Below is a small trained network, with its code and all its weights. Each question gives an input and a target symbol and asks what happens when units are switched off, that is, made to give their printed mean instead of their output.

import numpy as np


def w(rows, s, z=0):
    codes = np.array(rows[::2]) - 128.0
    scale = np.full(codes.shape[1], s)
    scale[-1] = z or s
    return codes * scale


def norm(h):
    return h / np.sqrt((h * h).mean(-1, keepdims=True) + 1e-5)


def f(y):
    return np.maximum(y, 0)


def softmax(a):
    e = np.exp(a - a.max(-1, keepdims=True))
    return e / e.sum(-1, keepdims=True)


def log_softmax(a):
    a = a - a.max(-1, keepdims=True)
    return a - np.log(np.exp(a).sum(-1, keepdims=True))


def net(x, mask):
    ids = ['ΓΛΣΩαδεζηθμξπτφψ'.index(c) for c in x.split()]
    T = len(ids)
    res = E[ids] + P[:T]
    u = 0
    for l in range(2):
        r = norm(res)
        for j in range(2):
            rows = slice(2 * j, 2 * j + 2)
            q, k, v = (r @ M[l][rows].T for M in (Q, K, V))
            z = softmax(np.where(np.tri(T) > 0, q @ k.T / 2**0.5, -1e9)) @ v
            o = O[l][rows]
            res = res + np.where(mask[u + j], z, o[:, -1]) @ o[:, :-1]
        u += 2
        y = f(norm(res) @ A[l][:, :-1].T + A[l][:, -1])
        res = res + np.where(mask[u : u + 16], y, B[l][:, -1]) @ B[l][:, :-1]
        u += 16
    return log_softmax(norm(res)[-1] @ U[:, :-1].T + U[:, -1])


Q, K, V, O, A, B = {}, {}, {}, {}, {}, {}
E = w([
[127,150,205,112,143,157,184,140],'Γ',
[90,90,147,80,176,156,150,83],'Λ',
[77,118,193,105,174,205,167,127],'Σ',
[135,141,194,140,85,156,126,239],'Ω',
[201,86,183,75,111,92,157,164],'α',
[140,90,203,78,120,126,141,170],'δ',
[78,144,207,200,131,19,121,195],'ε',
[140,254,169,189,96,155,155,151],'ζ',
[143,130,71,108,66,95,104,161],'η',
[71,185,139,130,100,161,201,167],'θ',
[110,25,129,55,112,88,159,123],'μ',
[133,67,203,68,152,129,173,135],'ξ',
[35,203,198,162,144,103,227,121],'π',
[150,130,175,91,95,117,169,167],'τ',
[191,123,149,101,100,138,139,171],'φ',
[219,89,144,90,108,99,126,146],'ψ',
],0.0053)
P = w([
[142,105,103,145,126,153,90,61],'0',
[133,205,69,34,144,74,142,141],'1',
[156,137,117,143,249,136,130,140],'2',
[195,255,116,138,45,100,142,48],'3',
[131,182,72,45,157,124,122,175],'4',
[104,125,70,179,186,161,152,164],'5',
[175,153,158,163,58,106,157,137],'6',
[119,165,98,55,169,151,95,174],'7',
[182,133,172,168,210,96,116,198],'8',
[168,190,111,158,41,79,165,75],'9',
[117,179,101,63,157,153,90,177],'10',
[137,98,99,165,193,49,173,164],'11',
[123,126,132,185,37,78,154,124],'12',
[107,187,115,61,149,140,100,164],'13',
],0.0063)
Q[0] = w([
[98,3,151,136,215,155,164,193],'L0H0',
[40,152,139,131,229,77,166,174],'L0H0',
[57,69,159,126,33,133,118,46],'L0H1',
[116,166,92,88,50,132,119,114],'L0H1',
],0.0044)
K[0] = w([
[161,38,243,123,253,200,28,126],'L0H0',
[75,137,235,175,174,116,144,103],'L0H0',
[153,208,179,7,166,37,176,196],'L0H1',
[199,119,193,70,106,123,123,110],'L0H1',
],0.0038)
V[0] = w([
[114,147,211,111,47,92,187,124],'L0H0',
[157,184,40,155,45,106,189,80],'L0H0',
[228,119,110,209,130,69,78,34],'L0H1',
[150,141,33,96,252,119,123,167],'L0H1',
],0.0031)
O[0] = w([
[181,42,130,45,199,190,159,120,254],'L0H0',
[75,6,178,92,149,117,72,151,252],'L0H0',
[80,42,193,147,167,110,115,118,54],'L0H1',
[168,187,204,89,18,1,89,104,149],'L0H1',
],0.0051,0.001)
A[0] = w([
[105,130,223,194,116,116,194,106,215],'L0N0',
[126,63,73,47,131,143,73,6,158],'L0N1',
[75,87,156,182,91,95,224,207,218],'L0N2',
[219,109,171,226,100,64,165,101,144],'L0N3',
[173,158,58,103,175,210,138,122,180],'L0N4',
[90,100,91,97,173,64,232,173,207],'L0N5',
[50,200,137,169,157,50,102,137,184],'L0N6',
[123,162,70,109,77,159,134,207,236],'L0N7',
[168,159,221,180,97,106,91,22,121],'L0N8',
[177,215,145,124,203,138,49,167,224],'L0N9',
[195,70,224,42,145,120,119,143,103],'L0N10',
[76,225,152,104,191,194,194,156,207],'L0N11',
[185,138,139,115,77,138,126,4,144],'L0N12',
[132,176,183,162,139,150,105,147,252],'L0N13',
[79,136,104,182,110,88,87,183,167],'L0N14',
[129,88,83,79,79,133,113,152,87],'L0N15',
],0.0041,0.0013)
B[0] = w([
[168,54,86,108,36,101,109,125,193],'L0N0',
[145,173,171,178,136,140,148,184,154],'L0N1',
[208,136,87,87,121,136,129,98,209],'L0N2',
[139,158,164,72,26,90,121,159,191],'L0N3',
[79,147,183,135,85,90,86,101,184],'L0N4',
[136,140,98,165,129,170,31,164,222],'L0N5',
[117,107,132,86,104,252,121,144,177],'L0N6',
[123,116,171,163,148,96,145,38,214],'L0N7',
[176,134,156,94,54,152,43,156,163],'L0N8',
[61,116,78,92,136,96,216,135,211],'L0N9',
[47,165,76,148,91,151,131,126,194],'L0N10',
[178,89,116,133,130,79,78,132,253],'L0N11',
[118,94,133,158,112,153,67,190,163],'L0N12',
[126,64,75,26,99,77,119,150,179],'L0N13',
[165,174,161,115,127,206,190,19,156],'L0N14',
[118,164,176,85,224,175,165,139,158],'L0N15',
],0.0033,0.0051)
Q[1] = w([
[111,134,126,2,127,82,96,181],'L1H0',
[225,103,146,150,43,59,127,131],'L1H0',
[108,84,118,196,135,175,146,74],'L1H1',
[183,69,143,175,80,62,121,129],'L1H1',
],0.0056)
K[1] = w([
[103,51,135,254,81,208,96,72],'L1H0',
[214,222,85,65,25,143,167,138],'L1H0',
[149,158,138,35,174,50,126,234],'L1H1',
[170,245,80,71,57,151,160,156],'L1H1',
],0.0046)
V[1] = w([
[188,101,26,135,226,199,206,176],'L1H0',
[182,70,112,141,159,1,175,230],'L1H0',
[95,219,44,133,25,175,139,250],'L1H1',
[18,75,80,96,199,154,172,88],'L1H1',
],0.0036)
O[1] = w([
[201,176,212,108,179,14,78,193,28],'L1H0',
[2,100,93,51,151,59,155,173,5],'L1H0',
[217,98,30,200,169,112,55,116,170],'L1H1',
[135,109,192,121,13,76,96,112,95],'L1H1',
],0.0046,0.002)
A[1] = w([
[16,33,132,94,115,165,227,112,159],'L1N0',
[124,43,59,128,208,114,127,165,250],'L1N1',
[152,210,124,139,181,175,175,185,77],'L1N2',
[102,116,134,17,163,120,118,137,74],'L1N3',
[55,96,87,184,115,224,135,45,216],'L1N4',
[160,92,66,129,75,145,116,90,168],'L1N5',
[192,1,216,128,74,170,127,121,231],'L1N6',
[24,169,185,57,147,77,114,122,160],'L1N7',
[180,125,126,78,110,133,155,127,150],'L1N8',
[49,120,160,103,197,66,159,207,183],'L1N9',
[161,125,190,171,211,56,108,139,167],'L1N10',
[142,23,90,131,110,168,113,103,150],'L1N11',
[140,103,158,74,131,158,103,171,160],'L1N12',
[75,139,109,74,100,162,125,168,110],'L1N13',
[172,163,57,163,220,212,131,176,222],'L1N14',
[117,76,107,156,21,80,149,96,120],'L1N15',
],0.0047,0.0015)
B[1] = w([
[223,151,140,78,104,174,54,145,192],'L1N0',
[42,128,154,20,78,94,40,163,199],'L1N1',
[126,136,127,177,193,97,160,74,180],'L1N2',
[88,114,120,182,135,138,133,121,191],'L1N3',
[153,73,155,102,102,65,155,135,200],'L1N4',
[194,108,179,171,96,136,129,129,253],'L1N5',
[66,254,102,81,106,145,12,58,248],'L1N6',
[185,74,102,177,116,97,137,193,198],'L1N7',
[112,135,128,195,124,170,117,69,226],'L1N8',
[106,87,35,193,112,124,179,64,176],'L1N9',
[94,13,98,66,192,193,122,163,164],'L1N10',
[152,178,180,144,111,86,142,158,211],'L1N11',
[140,146,176,184,107,132,95,83,202],'L1N12',
[79,118,128,138,198,123,164,151,201],'L1N13',
[103,125,118,97,123,56,134,121,233],'L1N14',
[159,158,47,217,177,184,107,35,219],'L1N15',
],0.0042,0.0039)
U = w([
[45,68,82,84,159,125,141,137,95],'Γ',
[156,177,141,212,182,77,165,104,70],'Λ',
[90,92,62,120,188,121,129,159,44],'Σ',
[222,116,155,107,230,61,42,166,63],'Ω',
[55,175,228,104,34,41,152,187,118],'α',
[51,64,88,81,128,153,100,124,55],'δ',
[128,31,195,188,131,49,81,209,60],'ε',
[192,198,182,107,23,162,3,68,245],'ζ',
[65,101,134,216,165,180,125,165,251],'η',
[70,90,54,152,140,193,200,194,124],'θ',
[68,185,88,118,224,102,197,39,82],'μ',
[222,140,58,215,66,157,151,29,113],'ξ',
[156,147,84,66,160,82,224,52,87],'π',
[67,62,139,181,69,72,178,190,38],'τ',
[98,157,179,208,124,63,192,151,154],'φ',
[140,61,142,13,51,235,178,186,144],'ψ',
],0.007,0.002)

Each question gives the input, a string of symbols that net reads in full, and the target symbol t.
The units are the heads (2 rows each of Q, K, V and O) and the neurons (one row each of A and B). Each row of codes is followed by its name. A weight is (code - 128) times the scale printed after its matrix; where a second scale follows, it is the last column's (O, A, B and U).
mask holds one flag per unit, layer by layer, with each layer's heads first. A switched-off unit (its flag False) gives its mean, the last column of its rows in O or B, instead of its output. The means were averaged over made-up inputs and are rounded, as every weight is.
A unit's drop is (log p(t) with every unit on - log p(t) with that unit switched off) / (log p(t) with every unit on - log p(t) with every unit switched off).
most important unit: the unit with the biggest drop
top k neurons in layer l: the k neurons of layer l with the biggest drops, biggest first
which heads matter: for each layer, one digit per head in row order, 1 if its drop is at least 0.15 and else 0, layers parted by /
input μ θ π π θ ξ ε α, target τ: top 2 neurons in layer 1 -> L1N7; L1N9
input ξ η ζ Γ Ω ξ θ π θ ξ τ θ π θ, target μ: which heads matter -> 11 / 10
input θ ζ θ θ ζ Λ Γ Λ α, target ξ: most important unit -> L0H0
input Λ Γ Γ Λ Γ Γ ξ φ π η Ω Λ Ω ε, target π: which heads matter -> 10 / 11
input η Γ π π ε ζ φ θ, target ψ: which heads matter -> 11 / 11
input Ω π Γ θ α ζ π ξ ε ψ Ω Ω θ θ, target Ω: which heads matter -> 11 / 10
input Λ η Λ ψ Λ Ω, target ξ: top 4 neurons in layer 0 -> L0N14; L0N6; L0N2; L0N7
input Ω τ ζ η θ η η ζ Ω Γ Λ Ω ψ ξ, target Ω: which heads matter -> 11 / 10
input μ δ ξ ξ η π ζ θ, target τ: top 3 neurons in layer 1 -> L1N7; L1N9; L1N6
input ζ Λ θ ψ θ α τ η, target η: which heads matter -> 11 / 11
input Γ ζ μ θ π α π Γ, target φ: which heads matter -> 11 / 11
input π α ζ, target ε: which heads matter -> 01 / 11
input η ζ η, target ζ: which heads matter -> 11 / 01
input Ω η φ τ τ φ η η θ τ μ, target Ω: most important unit -> L1H0
input α η η η φ Λ, target ζ: which heads matter -> 11 / 00
input Σ ψ θ π θ ζ τ Λ Σ μ ξ, target ξ: which heads matter -> 11 / 10
input τ τ π ψ Σ η τ Γ ψ Ω Σ, target ε: which heads matter -> 01 / 11
input π Σ θ, target ε: which heads matter -> 11 / 11
input Γ Ω α φ η τ π π ψ φ α, target φ: which heads matter -> 01 / 11
input Λ δ Ω ζ δ π ε η, target π: most important unit -> L0H0
input ζ ψ ξ π Σ θ η θ η π ψ, target η: top 2 neurons in layer 0 -> L0N10; L0N9
input ε θ θ ε θ ζ δ ε τ ψ φ, target θ: which heads matter -> 01 / 01
input η μ π ε η ε μ ε π μ α π π, target ξ: top 2 neurons in layer 1 -> L1N15; L1N1
input η η ε φ ζ φ ε τ ε η η, target ψ: top 2 neurons in layer 0 -> L0N14; L0N11
input ζ θ π η α, target η: top 2 neurons in layer 0 -> L0N10; L0N0
input δ θ Σ, target μ: top 2 neurons in layer 1 -> L1N5; L1N2
input ψ ξ Σ, target ψ: most important unit -> L1H0
input ζ Σ θ Λ φ τ α Γ Σ η θ μ θ τ, target η: top 2 neurons in layer 0 -> L0N10; L0N7
input Σ τ μ α π φ τ Λ θ η Σ α η φ, target ξ: top 2 neurons in layer 1 -> L1N1; L1N6
input Λ η π Γ θ, target π: top 2 neurons in layer 0 -> L0N8; L0N1
